Below are the code and all the weights of a small trained network. Each question names an input and a target symbol and asks about switching units off, where a switched-off unit gives its printed mean instead of its output.

import numpy as np


def w(rows, s, z=0):
    codes = np.array(rows[::2]) - 128.0
    scale = np.full(codes.shape[1], s)
    scale[-1] = z or s
    return codes * scale


def norm(h):
    return h / np.sqrt((h * h).mean(-1, keepdims=True) + 1e-5)


def f(y):
    return y / 2 * (1 + np.tanh(0.7978845608 * (y + 0.044715 * y**3)))


def softmax(a):
    e = np.exp(a - a.max(-1, keepdims=True))
    return e / e.sum(-1, keepdims=True)


def log_softmax(a):
    a = a - a.max(-1, keepdims=True)
    return a - np.log(np.exp(a).sum(-1, keepdims=True))


def net(x, mask):
    ids = ['ΛΦβεζημπψ'.index(c) for c in x.split()]
    T = len(ids)
    res = E[ids] + P[:T]
    u = 0
    for l in range(2):
        q, k, v = (norm(res) @ M[l].T for M in (Q, K, V))
        z = softmax(np.where(np.tri(T) > 0, q @ k.T / 4**0.5, -1e9)) @ v
        res = res + np.where(mask[u], z, O[l][:, -1]) @ O[l][:, :-1]
        u += 1
        y = f(norm(res) @ A[l][:, :-1].T + A[l][:, -1])
        res = res + np.where(mask[u : u + 4], y, B[l][:, -1]) @ B[l][:, :-1]
        u += 4
    return log_softmax(norm(res)[-1] @ U[:, :-1].T + U[:, -1])


Q, K, V, O, A, B = {}, {}, {}, {}, {}, {}
E = w([
[171,141,132],'Λ',
[168,117,163],'Φ',
[155,107,155],'β',
[136,105,176],'ε',
[165,137,125],'ζ',
[180,168,177],'η',
[191,167,202],'μ',
[27,132,62],'π',
[249,23,93],'ψ',
],0.016)
P = w([
[112,118,110],'0',
[144,123,250],'1',
[86,96,105],'2',
[150,151,230],'3',
[93,96,97],'4',
[155,158,195],'5',
[98,91,98],'6',
[167,164,159],'7',
[101,89,96],'8',
],0.018)
Q[0] = w([
[136,171,176],'L0H0',
[93,253,2],'L0H0',
[81,63,218],'L0H0',
[216,164,110],'L0H0',
],0.0088)
K[0] = w([
[230,136,132],'L0H0',
[121,46,133],'L0H0',
[5,149,120],'L0H0',
[73,29,132],'L0H0',
],0.011)
V[0] = w([
[2,175,176],'L0H0',
[149,168,125],'L0H0',
[200,170,211],'L0H0',
[56,28,208],'L0H0',
],0.0058)
O[0] = w([
[176,196,3,112],'L0H0',
[209,238,79,134],'L0H0',
[190,125,172,253],'L0H0',
[88,43,220,182],'L0H0',
],0.0067,0.0042)
A[0] = w([
[176,144,117,16],'L0N0',
[12,222,127,159],'L0N1',
[176,30,130,188],'L0N2',
[167,178,204,253],'L0N3',
],0.011,0.0033)
B[0] = w([
[217,199,4,123],'L0N0',
[254,98,201,145],'L0N1',
[21,154,171,206],'L0N2',
[57,82,102,254],'L0N3',
],0.0075,0.0095)
Q[1] = w([
[141,128,48],'L1H0',
[181,59,127],'L1H0',
[255,186,167],'L1H0',
[198,93,165],'L1H0',
],0.0064)
K[1] = w([
[151,146,101],'L1H0',
[122,153,112],'L1H0',
[67,253,148],'L1H0',
[107,153,109],'L1H0',
],0.013)
V[1] = w([
[110,60,177],'L1H0',
[180,181,183],'L1H0',
[164,63,113],'L1H0',
[2,219,150],'L1H0',
],0.0091)
O[1] = w([
[151,120,131,253],'L1H0',
[99,157,159,125],'L1H0',
[207,34,202,124],'L1H0',
[195,255,101,193],'L1H0',
],0.0097,0.0054)
A[1] = w([
[63,24,122,166],'L1N0',
[175,158,245,5],'L1N1',
[199,6,175,232],'L1N2',
[29,164,172,64],'L1N3',
],0.011,0.0018)
B[1] = w([
[154,114,18,213],'L1N0',
[255,144,192,254],'L1N1',
[69,199,213,221],'L1N2',
[111,175,99,232],'L1N3',
],0.0097,0.0071)
U = w([
[165,89,81,94],'Λ',
[132,98,187,195],'Φ',
[90,111,133,22],'β',
[76,117,135,16],'ε',
[126,116,92,74],'ζ',
[58,191,93,76],'η',
[173,141,123,253],'μ',
[139,61,41,241],'π',
[57,5,145,138],'ψ',
],0.015,0.0055)

Each question gives the input, a string of symbols that net reads in full, and the target symbol t.
The units are the heads (4 rows each of Q, K, V and O) and the neurons (one row each of A and B). Each row of codes is followed by its name. A weight is (code - 128) times the scale printed after its matrix; where a second scale follows, it is the last column's (O, A, B and U).
mask holds one flag per unit, layer by layer, with each layer's heads first. A switched-off unit (its flag False) gives its mean, the last column of its rows in O or B, instead of its output. The means were averaged over made-up inputs and are rounded, as every weight is.
A unit's drop is (log p(t) with every unit on - log p(t) with that unit switched off) / (log p(t) with every unit on - log p(t) with every unit switched off).
The circuit of an input: a set's keep is (log p(t) with only the set's units on - log p(t) with every unit switched off) / (log p(t) with every unit on - log p(t) with every unit switched off). Starting from all 10 units, units are removed one at a time, each time the one whose removal leaves the highest keep (on an exact tie, the one counted first), for as long as the keep stays at least 0.8.
units of the circuit, in order: the units of the circuit, biggest drop first
top k neurons: the k neurons with the biggest drops, biggest first
top k neurons in layer l: the k neurons of layer l with the biggest drops, biggest first
input β ε ζ η ψ ε η η Λ, target η: top 2 neurons -> L0N2; L0N3
input ε η η η ψ, target ψ: top 2 neurons in layer 0 -> L0N2; L0N3
input η μ η η η, target η: top 2 neurons -> L1N1; L0N1
input η Λ ψ, target ψ: top 3 neurons in layer 1 -> L1N2; L1N1; L1N0
input β ε η π μ, target π: top 2 neurons -> L0N3; L0N1
input π π η, target π: top 2 neurons -> L0N2; L1N0
input π η ε η μ π, target μ: top neuron -> L0N1
input ζ π η ε η Λ π, target π: units of the circuit, in order -> L1N0; L0N1
input ψ ψ Φ, target ψ: top 2 neurons in layer 1 -> L1N0; L1N1
input π Φ μ, target π: top 2 neurons in layer 0 -> L0N3; L0N2
input η π Λ, target π: top 3 neurons -> L0N1; L0N2; L1N2
input ψ Λ Φ, target ψ: top 3 neurons -> L1N1; L1N0; L0N1
input η ψ η ε η η Λ, target η: top 2 neurons in layer 0 -> L0N3; L0N2
input ψ π μ η ψ π ζ, target ψ: top neuron in layer 0 -> L0N3
input π η η η ψ ψ π, target ψ: top 3 neurons -> L1N2; L0N1; L0N3
input η β μ η η Φ π ψ π, target ψ: top 2 neurons -> L1N2; L0N1
input π β Φ ζ Φ π Λ, target π: units of the circuit, in order -> L0H0; L1N2
input ε η ψ η η, target ψ: top 2 neurons -> L0N3; L1N1
input ε η ε, target η: top 2 neurons -> L0N1; L0N3
input π η β, target π: top 2 neurons in layer 0 -> L0N2; L0N1
input η η η Φ Φ η η, target η: top 3 neurons in layer 0 -> L0N2; L0N1; L0N3
input Λ π Φ, target π: top neuron in layer 0 -> L0N2
